Below are the code and all the weights of a small trained network. Each question names an input and a class and asks about switching units off, where a switched-off unit gives its printed mean instead of its output.

import numpy as np


def w(rows, s, z=0):
    codes = np.array(rows[::2]) - 128.0
    scale = np.full(codes.shape[1], s)
    scale[-1] = z or s
    return codes * scale


def norm(h):
    return h / np.sqrt((h * h).mean(-1, keepdims=True) + 1e-5)


def f(y):
    return np.maximum(y, 0)


def log_softmax(a):
    a = a - a.max(-1, keepdims=True)
    return a - np.log(np.exp(a).sum(-1, keepdims=True))


def net(x, mask):
    res = np.array(x, float).reshape(1, 6) / 4 @ E
    u = 0
    for l in range(3):
        y = f(norm(res) @ A[l][:, :-1].T + A[l][:, -1])
        res = res + np.where(mask[u : u + 12], y, B[l][:, -1]) @ B[l][:, :-1]
        u += 12
    return log_softmax(norm(res)[-1] @ U[:, :-1].T + U[:, -1])


A, B = {}, {}
E = w([
[118,138,165,172,135,39],'x0',
[88,76,158,116,146,118],'x1',
[129,193,121,116,128,92],'x2',
[120,170,164,197,77,163],'x3',
[142,172,166,121,198,171],'x4',
[2,190,99,174,213,189],'x5',
],0.007)
A[0] = w([
[98,132,168,171,74,135,102],'L0N0',
[128,119,99,178,43,113,132],'L0N1',
[104,50,79,39,190,195,59],'L0N2',
[61,126,77,245,93,47,1],'L0N3',
[105,119,144,36,208,132,110],'L0N4',
[65,208,149,170,154,234,51],'L0N5',
[200,207,133,111,106,122,73],'L0N6',
[165,99,112,166,200,125,88],'L0N7',
[193,108,2,55,94,121,144],'L0N8',
[106,210,162,154,116,198,43],'L0N9',
[72,178,158,123,166,58,183],'L0N10',
[72,154,143,156,147,165,188],'L0N11',
],0.0077,0.0034)
B[0] = w([
[107,94,208,167,118,175,174],'L0N0',
[99,179,174,113,139,172,196],'L0N1',
[126,51,56,105,108,254,210],'L0N2',
[36,102,110,108,45,74,194],'L0N3',
[155,103,110,117,206,181,199],'L0N4',
[120,92,182,122,235,119,254],'L0N5',
[168,192,92,109,111,179,174],'L0N6',
[171,117,173,74,56,165,149],'L0N7',
[93,187,154,56,133,190,237],'L0N8',
[153,177,146,99,219,141,192],'L0N9',
[186,205,188,196,164,50,236],'L0N10',
[126,156,132,186,142,33,233],'L0N11',
],0.0068,0.0049)
A[1] = w([
[107,76,74,86,200,165,146],'L1N0',
[152,71,146,105,145,55,5],'L1N1',
[157,132,183,130,177,114,89],'L1N2',
[177,48,208,86,96,111,143],'L1N3',
[88,21,210,137,132,118,74],'L1N4',
[215,147,87,137,124,128,92],'L1N5',
[56,154,130,169,94,57,121],'L1N6',
[102,197,181,133,234,130,174],'L1N7',
[92,191,57,166,248,170,97],'L1N8',
[1,54,147,145,81,108,110],'L1N9',
[140,101,160,12,99,64,80],'L1N10',
[86,52,134,206,100,73,28],'L1N11',
],0.009,0.0028)
B[1] = w([
[32,62,91,118,166,164,193],'L1N0',
[95,4,121,111,202,109,148],'L1N1',
[198,110,122,141,136,122,180],'L1N2',
[123,99,136,195,219,143,201],'L1N3',
[114,221,159,94,87,141,173],'L1N4',
[93,198,91,127,121,159,151],'L1N5',
[4,134,84,168,117,91,182],'L1N6',
[153,89,206,84,136,23,254],'L1N7',
[168,15,248,176,165,14,228],'L1N8',
[73,189,198,1,52,157,173],'L1N9',
[127,137,95,149,255,95,183],'L1N10',
[15,214,124,74,73,154,160],'L1N11',
],0.0065,0.0083)
A[2] = w([
[126,151,230,104,167,130,166],'L2N0',
[162,194,109,123,12,183,91],'L2N1',
[107,221,113,105,17,118,129],'L2N2',
[163,95,128,127,189,140,102],'L2N3',
[222,170,55,105,36,170,2],'L2N4',
[242,118,123,118,100,164,96],'L2N5',
[153,157,207,97,102,170,150],'L2N6',
[78,17,148,204,21,255,149],'L2N7',
[108,169,191,169,138,45,158],'L2N8',
[93,116,79,154,224,68,97],'L2N9',
[221,140,142,186,178,229,101],'L2N10',
[180,173,171,87,81,119,189],'L2N11',
],0.0081,0.0048)
B[2] = w([
[173,95,90,162,133,110,254],'L2N0',
[66,84,227,162,192,118,153],'L2N1',
[86,169,187,104,132,145,170],'L2N2',
[125,108,127,163,132,52,184],'L2N3',
[78,144,185,105,47,77,143],'L2N4',
[47,128,93,178,77,109,153],'L2N5',
[164,156,150,73,117,58,176],'L2N6',
[254,139,59,119,141,154,180],'L2N7',
[134,94,102,74,137,214,251],'L2N8',
[57,115,140,214,93,102,201],'L2N9',
[3,75,139,178,74,118,174],'L2N10',
[177,206,85,101,124,101,178],'L2N11',
],0.0079)
U = w([
[155,112,129,232,59,138,80],'0',
[114,57,54,55,159,251,141],'1',
[159,190,32,162,169,97,40],'2',
[141,139,105,156,143,169,1],'3',
[106,51,173,174,226,61,180],'4',
[37,209,185,92,61,124,154],'5',
[232,193,141,88,134,120,142],'6',
],0.016,0.0076)

Each question gives the input, the list of numbers given to net, and the class t.
The units are the neurons (one row each of A and B). Each row of codes is followed by its name. A weight is (code - 128) times the scale printed after its matrix; where a second scale follows, it is the last column's (A, B and U).
mask holds one flag per neuron, layer by layer. A switched-off neuron (its flag False) gives its mean, the last column of its row in B, instead of its output. The means were averaged over made-up inputs and are rounded, as every weight is.
A unit's drop is (log p(t) with every unit on - log p(t) with that unit switched off) / (log p(t) with every unit on - log p(t) with every unit switched off).
The circuit of an input: a set's keep is (log p(t) with only the set's units on - log p(t) with every unit switched off) / (log p(t) with every unit on - log p(t) with every unit switched off). Starting from the 12 units with the biggest drops (on a tie, the unit counted first), units are removed one at a time, each time the one whose removal leaves the highest keep (on an exact tie, the one counted first), for as long as the keep stays at least 0.8.
units of the circuit, in order: the units of the circuit, biggest drop first
unit that matters most: the unit with the biggest drop
k most important neurons: the k neurons with the biggest drops, biggest first
k most important neurons of layer l: the k neurons of layer l with the biggest drops, biggest first
drop when u is switched off: that unit's drop, to one decimal
input [0,-1,3,2,-3,1], class 5: unit that matters most -> L0N3
input [1,-5,-6,2,-3,-3], class 0: 4 most important neurons of layer 2 -> [L2N10; L2N7; L2N5; L2N1]
input [7,1,1,4,-3,8], class 5: units of the circuit, in order -> [L0N3; L1N9]
input [-5,1,-4,1,-2,-7], class 1: 2 most important neurons of layer 0 -> [L0N10; L0N11]
input [4,5,-6,2,-3,-5], class 5: units of the circuit, in order -> [L1N4; L1N11]
input [3,-6,-7,-5,-3,5], class 5: units of the circuit, in order -> [L0N3; L1N9; L0N9]
input [0,-5,-1,-6,-8,-1], class 1: 2 most important neurons of layer 0 -> [L0N8; L0N10]
input [-6,4,-8,2,2,-8], class 1: 2 most important neurons -> [L1N8; L0N10]
input [-3,1,6,3,5,-2], class 6: 2 most important neurons -> [L0N6; L1N3]
input [3,3,1,3,-7,8], class 5: 2 most important neurons -> [L0N3; L1N9]
input [-8,-7,-8,6,-4,-6], class 5: 2 most important neurons -> [L1N8; L2N4]
input [5,-5,3,-3,-6,-4], class 5: 3 most important neurons -> [L0N5; L1N8; L0N8]
input [-7,5,6,4,-4,0], class 6: 2 most important neurons -> [L0N4; L1N3]
input [-5,-5,-5,-5,3,1], class 1: units of the circuit, in order -> [L0N2]
input [-7,-2,7,8,1,1], class 4: 2 most important neurons -> [L0N5; L1N8]
input [-3,-3,8,-1,2,-8], class 5: 2 most important neurons of layer 1 -> [L1N7; L1N8]
input [8,2,6,5,4,-6], class 6: drop when L0N6 is switched off -> 0.1
input [-7,3,7,8,7,-5], class 6: drop when L0N9 is switched off -> 1.4
input [-6,-2,3,-5,6,-1], class 1: drop when L0N2 is switched off -> 0.3
input [6,-2,-7,6,3,-3], class 6: unit that matters most -> L2N7
input [-4,-6,8,0,-6,1], class 5: drop when L0N5 is switched off -> 0.5
